A =
[[138 129 129 136 132 112 152 122 103]
 [124 136 120 121 125 115 133 121 118]
 [143 120 119 126 138 127 142 111 128]
 [134 132 127 133 123 130 128 128 137]
 [129 113 138 128 133 133 125 131 130]
 [138 139 129 145 116 133 131 136 125]
 [139 128 135 144 123 142 129 135 134]
 [131 113 127 126 150 147 133 120 129]
 [138 120 131 136 143 131 137 125 131]
 [139 125 125 134 135 132 146 119 113]
 [143 133 126 139 119 127 133 128 132]
 [137 124 120 128 135 131 123 118 149]]
Indices start at 1.
(1, 1): 138
(11, 6): 127
(6, 7): 131
(4, 8): 128
(1, 6): 112
(12, 3): 120
(5, 1): 129
(10, 3): 125
(3, 2): 120
(11, 2): 133
(7, 6): 142
(10, 9): 113
(9, 7): 137
(6, 4): 145
(12, 5): 135
(4, 4): 133
(12, 7): 123
(10, 4): 134
(11, 7): 133
(7, 8): 135
(10, 5): 135
(8, 6): 147
(4, 5): 123
(8, 4): 126
(6, 6): 133
(3, 7): 142
(1, 7): 152
(3, 3): 119
(9, 4): 136
(3, 4): 126

B =
[[124 129 120 128 118 121 148 138 112 141 139 125 131 128]
 [122 130 120 128 120 123 146 141 112 139 141 126 126 129]
 [142 136 120 125 128 135 133 120 148 123 120 120 140 118]
 [130 126 120 121 121 144 147 132 125 134 144 121 132 120]
 [126 119 120 131 132 111 113 116 123 125 113 135 135 136]
 [129 117 120 119 130 155 127 123 131 124 140 125 127 122]
 [129 111 120 118 128 151 127 118 125 127 138 126 134 124]
 [135 119 120 125 132 130 117 109 138 121 114 128 142 127]
 [139 127 120 123 121 131 142 118 135 131 125 120 150 120]
 [116 119 120 131 125 113 128 132 106 136 132 134 126 137]
 [135 121 120 125 133 129 116 110 140 120 114 129 141 127]
 [135 124 120 127 135 131 112 112 143 118 113 129 135 127]
 [116 119 120 130 125 114 128 132 105 136 132 135 126 138]
 [126 130 120 128 117 118 149 135 114 140 135 125 136 128]
 [134 122 120 121 119 138 147 124 125 135 137 120 144 120]
 [134 146 120 129 126 137 141 141 141 128 135 120 119 120]]
Rows and columns are counted from 1.
(1, 1): 124
(1, 5): 118
(3, 5): 128
(11, 6): 129
(4, 3): 120
(2, 1): 122
(7, 11): 138
(3, 2): 136
(6, 10): 124
(7, 8): 118
(4, 7): 147
(16, 3): 120
(10, 11): 132
(14, 14): 128
(11, 3): 120
(9, 1): 139
(12, 2): 124
(3, 13): 140
(15, 2): 122
(16, 12): 120
(7, 6): 151
(11, 13): 141
(6, 13): 127
(15, 8): 124
(12, 11): 113
(9, 2): 127
(7, 12): 126
(3, 8): 120
(9, 7): 142
(16, 8): 141
(7, 2): 111
(12, 9): 143
(14, 9): 114
(1, 10): 141
(11, 4): 125
(15, 1): 134
(14, 12): 125

arr =
[[116 126 110 134 124 126 128 152 122 114 125 138 122 120]
 [129 130 137 133 124 128 120 150 126 131 126 131 131 124]
 [131 120 133 128 123 146 144 147 136 124 129 133 127 108]
 [127 133 134 126 133 132 123 127 135 129 128 128 133 111]
 [125 124 122 115 124 125 148 119 135 113 139 128 123 133]
 [132 124 117 138 143 119 122 127 120 139 121 128 133 118]
 [134 132 118 126 142 127 133 119 129 130 124 129 133 118]
 [133 128 114 127 124 152 140 122 129 135 131 125 125 144]
 [117 123 114 132 123 142 126 115 122 117 127 130 122 128]
 [132 131 116 131 132 139 139 153 129 129 125 135 131 120]
 [126 126 127 133 135 121 134 130 126 130 120 126 126 108]]
Rows and columns are counted from 1.
(1, 1) -> 116
(2, 5) -> 124
(4, 8) -> 127
(10, 11) -> 125
(2, 4) -> 133
(9, 6) -> 142
(6, 4) -> 138
(1, 8) -> 152
(5, 11) -> 139
(1, 5) -> 124
(3, 6) -> 146
(9, 4) -> 132
(11, 11) -> 120
(1, 4) -> 134
(11, 10) -> 130
(2, 14) -> 124
(11, 13) -> 126
(8, 2) -> 128
(8, 8) -> 122
(9, 14) -> 128
(2, 1) -> 129
(8, 3) -> 114
(1, 13) -> 122
(6, 2) -> 124
(3, 10) -> 124
(8, 4) -> 127
(8, 7) -> 140
(5, 10) -> 113
(11, 7) -> 134
(5, 5) -> 124
(2, 13) -> 131
(1, 2) -> 126
(7, 10) -> 130
(1, 14) -> 120
